Below is a small trained network, with its code and all its weights. Each question gives an input and a class and asks what happens when units are switched off, that is, made to give their printed mean instead of their output.

import numpy as np


def w(rows, s, z=0):
    codes = np.array(rows[::2]) - 128.0
    scale = np.full(codes.shape[1], s)
    scale[-1] = z or s
    return codes * scale


def norm(h):
    return h / np.sqrt((h * h).mean(-1, keepdims=True) + 1e-5)


def f(y):
    return np.maximum(y, 0)


def log_softmax(a):
    a = a - a.max(-1, keepdims=True)
    return a - np.log(np.exp(a).sum(-1, keepdims=True))


def net(x, mask):
    res = np.array(x, float).reshape(1, 8) / 4 @ E
    u = 0
    for l in range(2):
        y = f(norm(res) @ A[l][:, :-1].T + A[l][:, -1])
        res = res + np.where(mask[u : u + 14], y, B[l][:, -1]) @ B[l][:, :-1]
        u += 14
    return log_softmax(norm(res)[-1] @ U[:, :-1].T + U[:, -1])


A, B = {}, {}
E = w([
[65,162,159,45,205,13,49,101],'x0',
[132,125,136,124,127,130,126,131],'x1',
[125,130,123,137,124,115,134,134],'x2',
[62,255,176,107,125,150,71,216],'x3',
[127,134,121,142,119,107,138,136],'x4',
[152,138,61,22,60,131,133,161],'x5',
[131,126,135,124,129,132,123,128],'x6',
[126,128,125,130,128,129,127,126],'x7',
],0.0075)
A[0] = w([
[225,51,91,97,198,49,169,46,151],'0.n1',
[169,149,81,78,3,180,158,120,2],'0.n2',
[161,169,32,84,138,192,159,211,138],'0.n3',
[219,32,13,11,30,67,95,101,95],'0.n4',
[82,80,150,122,103,168,200,199,72],'0.n5',
[83,215,126,179,42,228,125,111,101],'0.n6',
[105,84,208,186,193,134,147,166,192],'0.n7',
[185,26,196,245,154,58,124,17,157],'0.n8',
[116,90,158,48,182,27,68,131,133],'0.n9',
[206,144,181,228,117,180,141,173,98],'0.n10',
[174,124,19,111,49,137,210,231,135],'0.n11',
[207,154,61,241,106,254,109,235,136],'0.n12',
[219,55,110,219,77,172,206,182,165],'0.n13',
[204,31,98,145,105,187,239,44,203],'0.n14',
],0.0067,0.0042)
B[0] = w([
[175,147,177,131,28,99,170,54,208],'0.n1',
[129,99,194,59,137,116,145,113,175],'0.n2',
[107,114,202,83,140,63,163,152,185],'0.n3',
[180,126,1,200,70,179,183,120,217],'0.n4',
[222,187,114,108,162,68,131,123,153],'0.n5',
[132,112,115,197,80,146,147,80,184],'0.n6',
[127,159,77,192,119,163,106,28,192],'0.n7',
[172,153,223,110,199,104,116,92,228],'0.n8',
[189,68,63,180,122,125,185,142,203],'0.n9',
[96,181,46,196,125,175,128,89,194],'0.n10',
[143,97,170,59,166,164,103,92,214],'0.n11',
[196,154,177,163,28,113,168,6,237],'0.n12',
[66,120,100,90,203,79,85,198,246],'0.n13',
[32,157,89,132,173,108,81,253,255],'0.n14',
],0.0076,0.0096)
A[1] = w([
[73,102,118,187,149,99,90,163,37],'1.n1',
[99,94,125,149,183,150,63,131,101],'1.n2',
[40,81,152,186,40,134,77,111,90],'1.n3',
[124,182,176,63,85,178,164,130,3],'1.n4',
[130,123,113,198,160,86,115,145,79],'1.n5',
[111,159,157,110,104,171,158,78,61],'1.n6',
[170,126,169,133,116,147,219,118,98],'1.n7',
[67,117,129,149,196,146,113,158,40],'1.n8',
[72,103,87,72,153,123,142,246,62],'1.n9',
[100,150,152,170,174,103,83,186,34],'1.n10',
[150,150,109,174,225,165,113,170,15],'1.n11',
[101,120,62,84,136,143,145,207,115],'1.n12',
[65,138,175,150,167,128,153,143,116],'1.n13',
[118,132,70,173,147,111,102,154,152],'1.n14',
],0.012,0.0051)
B[1] = w([
[145,42,108,141,105,245,58,162,193],'1.n1',
[90,78,61,93,68,172,96,240,186],'1.n2',
[120,166,88,168,233,144,168,108,175],'1.n3',
[153,74,221,69,103,85,121,171,189],'1.n4',
[98,114,217,90,140,185,99,153,243],'1.n5',
[142,137,93,116,50,189,227,115,186],'1.n6',
[81,101,173,115,187,109,11,176,227],'1.n7',
[81,34,106,149,73,156,63,159,182],'1.n8',
[43,250,112,118,254,39,221,130,247],'1.n9',
[127,38,74,102,126,175,108,156,216],'1.n10',
[48,33,100,27,62,121,66,168,197],'1.n11',
[122,216,128,187,157,97,115,145,253],'1.n12',
[179,67,40,127,111,123,86,139,202],'1.n13',
[114,123,146,94,90,202,120,120,252],'1.n14',
],0.008,0.0056)
U = w([
[39,53,93,125,175,233,18,177,224],'0',
[56,244,73,62,195,73,187,229,143],'1',
[92,213,140,217,88,237,165,41,199],'2',
[165,150,245,43,37,133,192,139,167],'3',
[208,64,216,188,219,69,66,30,60],'4',
[247,48,17,127,43,73,191,115,1],'5',
],0.013,0.0037)

Each question gives the input, the list of numbers given to net, and the class t.
The units are the neurons (one row each of A and B). Each row of codes is followed by its name. A weight is (code - 128) times the scale printed after its matrix; where a second scale follows, it is the last column's (A, B and U).
mask holds one flag per neuron, layer by layer. A switched-off neuron (its flag False) gives its mean, the last column of its row in B, instead of its output. The means were averaged over made-up inputs and are rounded, as every weight is.
A unit's drop is (log p(t) with every unit on - log p(t) with that unit switched off) / (log p(t) with every unit on - log p(t) with every unit switched off).
The circuit of an input: a set's keep is (log p(t) with only the set's units on - log p(t) with every unit switched off) / (log p(t) with every unit on - log p(t) with every unit switched off). Starting from the 12 units with the biggest drops (on a tie, the unit counted first), units are removed one at a time, each time the one whose removal leaves the highest keep (on an exact tie, the one counted first), for as long as the keep stays at least 0.8.
circuit, biggest first: the units of the circuit, biggest drop first
k most important neurons: the k neurons with the biggest drops, biggest first
k most important neurons of layer l: the k neurons of layer l with the biggest drops, biggest first
drop of u: that unit's drop, to one decimal
input [6,5,7,0,0,-1,-6,8], class 4: circuit, biggest first => [0.n14]
input [-7,7,6,-1,7,-4,-4,5], class 0: 2 most important neurons of layer 0 => [0.n13; 0.n14]
input [0,3,1,-2,2,7,7,8], class 1: 3 most important neurons => [0.n12; 0.n7; 0.n3]
input [-2,-5,7,1,-5,8,-2,-8], class 3: 2 most important neurons => [0.n14; 0.n11]
input [-5,4,7,-2,-4,1,6,2], class 1: circuit, biggest first => [0.n14; 1.n9]
input [0,3,-3,3,-3,-7,-4,-7], class 2: 3 most important neurons => [0.n14; 0.n13; 0.n7]
input [2,-3,5,8,3,0,5,-8], class 0: 3 most important neurons => [0.n12; 0.n1; 1.n10]
input [-6,6,-1,0,-6,4,-7,-6], class 1: 2 most important neurons => [0.n13; 0.n14]
input [-8,1,0,8,-3,2,-1,-5], class 3: 2 most important neurons => [1.n4; 0.n3]
input [-2,8,0,0,-5,8,-4,3], class 1: 2 most important neurons => [0.n1; 0.n8]
input [-4,-3,8,5,-3,0,-6,-5], class 2: 3 most important neurons => [0.n6; 0.n10; 0.n8]
input [8,5,-4,-2,1,1,6,-4], class 5: 2 most important neurons of layer 0 => [0.n8; 0.n9]
input [0,7,4,7,-8,2,1,-2], class 3: 2 most important neurons of layer 0 => [0.n14; 0.n13]
input [0,-8,-7,2,-5,0,5,7], class 2: 2 most important neurons => [0.n14; 0.n13]
input [0,-2,-6,-8,-8,-1,-8,3], class 0: circuit, biggest first => [0.n14]
input [-4,-8,2,0,-4,6,-3,-4], class 1: 3 most important neurons => [0.n14; 0.n13; 0.n1]
input [2,-2,2,4,7,-3,4,-3], class 0: 2 most important neurons of layer 0 => [0.n12; 0.n1]
input [2,-1,7,-4,-8,1,-5,3], class 5: 2 most important neurons of layer 0 => [0.n4; 0.n1]
input [0,-5,7,5,-1,1,0,3], class 3: 3 most important neurons => [0.n14; 0.n13; 1.n4]
input [-5,-8,4,0,-6,-5,-5,-3], class 0: 3 most important neurons => [0.n13; 0.n14; 0.n1]
input [-5,8,2,3,0,0,-1,8], class 2: 4 most important neurons => [0.n12; 0.n6; 0.n10; 0.n8]
input [7,3,-7,-7,-4,2,6,-2], class 5: most important neuron of layer 0 => [0.n4]
input [5,-4,-1,0,-1,7,-5,7], class 5: 4 most important neurons of layer 0 => [0.n14; 0.n13; 0.n4; 0.n9]
input [-6,3,-3,-5,8,7,0,-1], class 1: 2 most important neurons of layer 0 => [0.n14; 0.n13]
input [7,4,0,0,-7,0,5,1], class 4: 4 most important neurons of layer 0 => [0.n14; 0.n13; 0.n4; 0.n9]
input [0,4,1,5,-7,1,7,1], class 3: 3 most important neurons => [0.n14; 0.n13; 1.n4]
input [8,-7,-7,-2,6,1,4,8], class 5: most important neuron of layer 0 => [0.n8]
input [-2,7,0,1,0,-1,1,4], class 2: drop of 0.n12 => 1.3
input [-8,-7,-2,-8,-8,-6,3,4], class 0: drop of 0.n14 => 2.4
